Below are the code and all the weights of a small trained network. Each question names an input and a target symbol and asks about switching units off, where a switched-off unit gives its printed mean instead of its output.

import numpy as np


def w(rows, s, z=0):
    codes = np.array(rows[::2]) - 128.0
    scale = np.full(codes.shape[1], s)
    scale[-1] = z or s
    return codes * scale


def norm(h):
    return h / np.sqrt((h * h).mean(-1, keepdims=True) + 1e-5)


def f(y):
    return np.maximum(y, 0)


def softmax(a):
    e = np.exp(a - a.max(-1, keepdims=True))
    return e / e.sum(-1, keepdims=True)


def log_softmax(a):
    a = a - a.max(-1, keepdims=True)
    return a - np.log(np.exp(a).sum(-1, keepdims=True))


def net(x, mask):
    ids = ['ΓΘΞΠΦΨαδεζηλμστω'.index(c) for c in x.split()]
    T = len(ids)
    res = E[ids] + P[:T]
    r = norm(res)
    for j in range(3):
        rows = slice(2 * j, 2 * j + 2)
        q, k, v = (r @ M[0][rows].T for M in (Q, K, V))
        z = softmax(np.where(np.tri(T) > 0, q @ k.T / 2**0.5, -1e9)) @ v
        o = O[0][rows]
        res = res + np.where(mask[j], z, o[:, -1]) @ o[:, :-1]
    y = f(norm(res) @ A[0][:, :-1].T + A[0][:, -1])
    res = res + np.where(mask[3:7], y, B[0][:, -1]) @ B[0][:, :-1]
    return log_softmax(norm(res)[-1] @ U[:, :-1].T + U[:, -1])


Q, K, V, O, A, B = {}, {}, {}, {}, {}, {}
E = w([
[180,96,120,87],'Γ',
[154,67,221,90],'Θ',
[50,51,195,111],'Ξ',
[162,103,94,85],'Π',
[99,184,74,97],'Φ',
[174,161,205,85],'Ψ',
[181,192,151,83],'α',
[46,182,98,108],'δ',
[18,114,121,115],'ε',
[158,188,207,93],'ζ',
[124,220,175,93],'η',
[88,117,69,114],'λ',
[143,108,226,237],'μ',
[147,186,90,83],'σ',
[116,141,254,101],'τ',
[63,151,230,110],'ω',
],0.012)
P = w([
[140,130,110,127],'0',
[148,126,116,165],'1',
[130,127,108,104],'2',
[159,134,113,210],'3',
[122,127,103,59],'4',
[155,148,106,254],'5',
],0.019)
Q[0] = w([
[129,135,163,52],'h1',
[145,145,167,217],'h1',
[132,67,168,162],'h2',
[96,115,136,3],'h2',
[147,147,127,120],'h3',
[96,124,122,143],'h3',
],0.018)
K[0] = w([
[144,130,105,196],'h1',
[115,124,103,34],'h1',
[109,145,121,106],'h2',
[151,135,125,250],'h2',
[142,107,114,97],'h3',
[165,105,128,117],'h3',
],0.021)
V[0] = w([
[79,113,58,134],'h1',
[96,73,147,108],'h1',
[146,186,110,129],'h2',
[252,78,101,99],'h2',
[87,109,102,49],'h3',
[136,104,118,173],'h3',
],0.02)
O[0] = w([
[109,34,95,98,241],'h1',
[108,119,177,58,158],'h1',
[172,121,46,206,144],'h2',
[253,104,156,67,2],'h2',
[117,77,202,155,225],'h3',
[135,183,91,85,94],'h3',
],0.017,0.003)
A[0] = w([
[127,212,132,146,150],'n1',
[112,5,113,116,61],'n2',
[133,224,128,136,166],'n3',
[127,149,73,74,255],'n4',
],0.016,0.0088)
B[0] = w([
[153,176,92,86,206],'n1',
[89,197,24,12,255],'n2',
[116,132,95,8,215],'n3',
[124,89,214,39,246],'n4',
],0.011,0.0082)
U = w([
[182,87,172,111,139],'Γ',
[164,135,205,71,45],'Θ',
[56,95,243,83,129],'Ξ',
[188,45,172,108,130],'Π',
[120,69,46,188,150],'Φ',
[175,174,131,116,176],'Ψ',
[183,134,113,152,210],'α',
[45,77,78,223,116],'δ',
[53,87,140,155,129],'ε',
[173,207,93,131,140],'ζ',
[125,204,49,226,151],'η',
[113,53,63,34,112],'λ',
[128,170,111,90,84],'μ',
[202,45,83,195,154],'σ',
[107,249,145,84,3],'τ',
[18,220,138,175,114],'ω',
],0.015,0.0037)

Each question gives the input, a string of symbols that net reads in full, and the target symbol t.
The units are the heads (2 rows each of Q, K, V and O) and the neurons (one row each of A and B). Each row of codes is followed by its name. A weight is (code - 128) times the scale printed after its matrix; where a second scale follows, it is the last column's (O, A, B and U).
mask holds one flag per unit, heads first, then neurons. A switched-off unit (its flag False) gives its mean, the last column of its rows in O or B, instead of its output. The means were averaged over made-up inputs and are rounded, as every weight is.
A unit's drop is (log p(t) with every unit on - log p(t) with that unit switched off) / (log p(t) with every unit on - log p(t) with every unit switched off).
The circuit of an input: a set's keep is (log p(t) with only the set's units on - log p(t) with every unit switched off) / (log p(t) with every unit on - log p(t) with every unit switched off). Starting from all 7 units, units are removed one at a time, each time the one whose removal leaves the highest keep (on an exact tie, the one counted first), for as long as the keep stays at least 0.8.
circuit, biggest first: the units of the circuit, biggest drop first
unit that matters most: the unit with the biggest drop
k most important neurons: the k neurons with the biggest drops, biggest first
heads that matter: for each layer, one digit per head in row order, 1 if its drop is at least 0.15 and else 0, layers parted by /
drop of u: that unit's drop, to one decimal
input λ Ξ Ξ η ω, target η: circuit, biggest first => [h1, h2]
input λ Γ ω τ Ξ, target τ: heads that matter => 100
input Θ ω τ ω λ η, target λ: unit that matters most => h1
input η σ Θ, target σ: circuit, biggest first => [h2, h1]
input λ Φ Π λ, target Π: heads that matter => 010
input λ δ σ, target δ: heads that matter => 010
input δ λ Π λ τ λ, target τ: heads that matter => 100
input Φ λ λ σ Φ λ, target Φ: circuit, biggest first => [h2, h1]
input λ Φ σ Θ Ξ, target Θ: heads that matter => 110
input σ λ σ Ξ, target σ: heads that matter => 010
input Θ ω ω σ, target ω: heads that matter => 010
input Ξ λ Ξ Ξ δ Θ, target δ: heads that matter => 010
input α η δ, target η: heads that matter => 110
input δ λ Φ λ, target Φ: circuit, biggest first => [h2]
input ζ δ η, target δ: heads that matter => 010
input α σ ζ λ, target ζ: circuit, biggest first => [h1, h2]
input ω η Ξ, target η: heads that matter => 100
input λ λ τ ε, target τ: 2 most important neurons => [n3, n1]
input λ λ λ λ δ ε, target δ: circuit, biggest first => [h2, h1]
input λ Π Φ Ξ ω, target Ξ: unit that matters most => n2
input λ τ τ, target τ: 2 most important neurons => [n4, n1]
input λ α σ ε, target σ: drop of h2 => 0.5
input λ Θ ω, target Θ: drop of h1 => 0.2
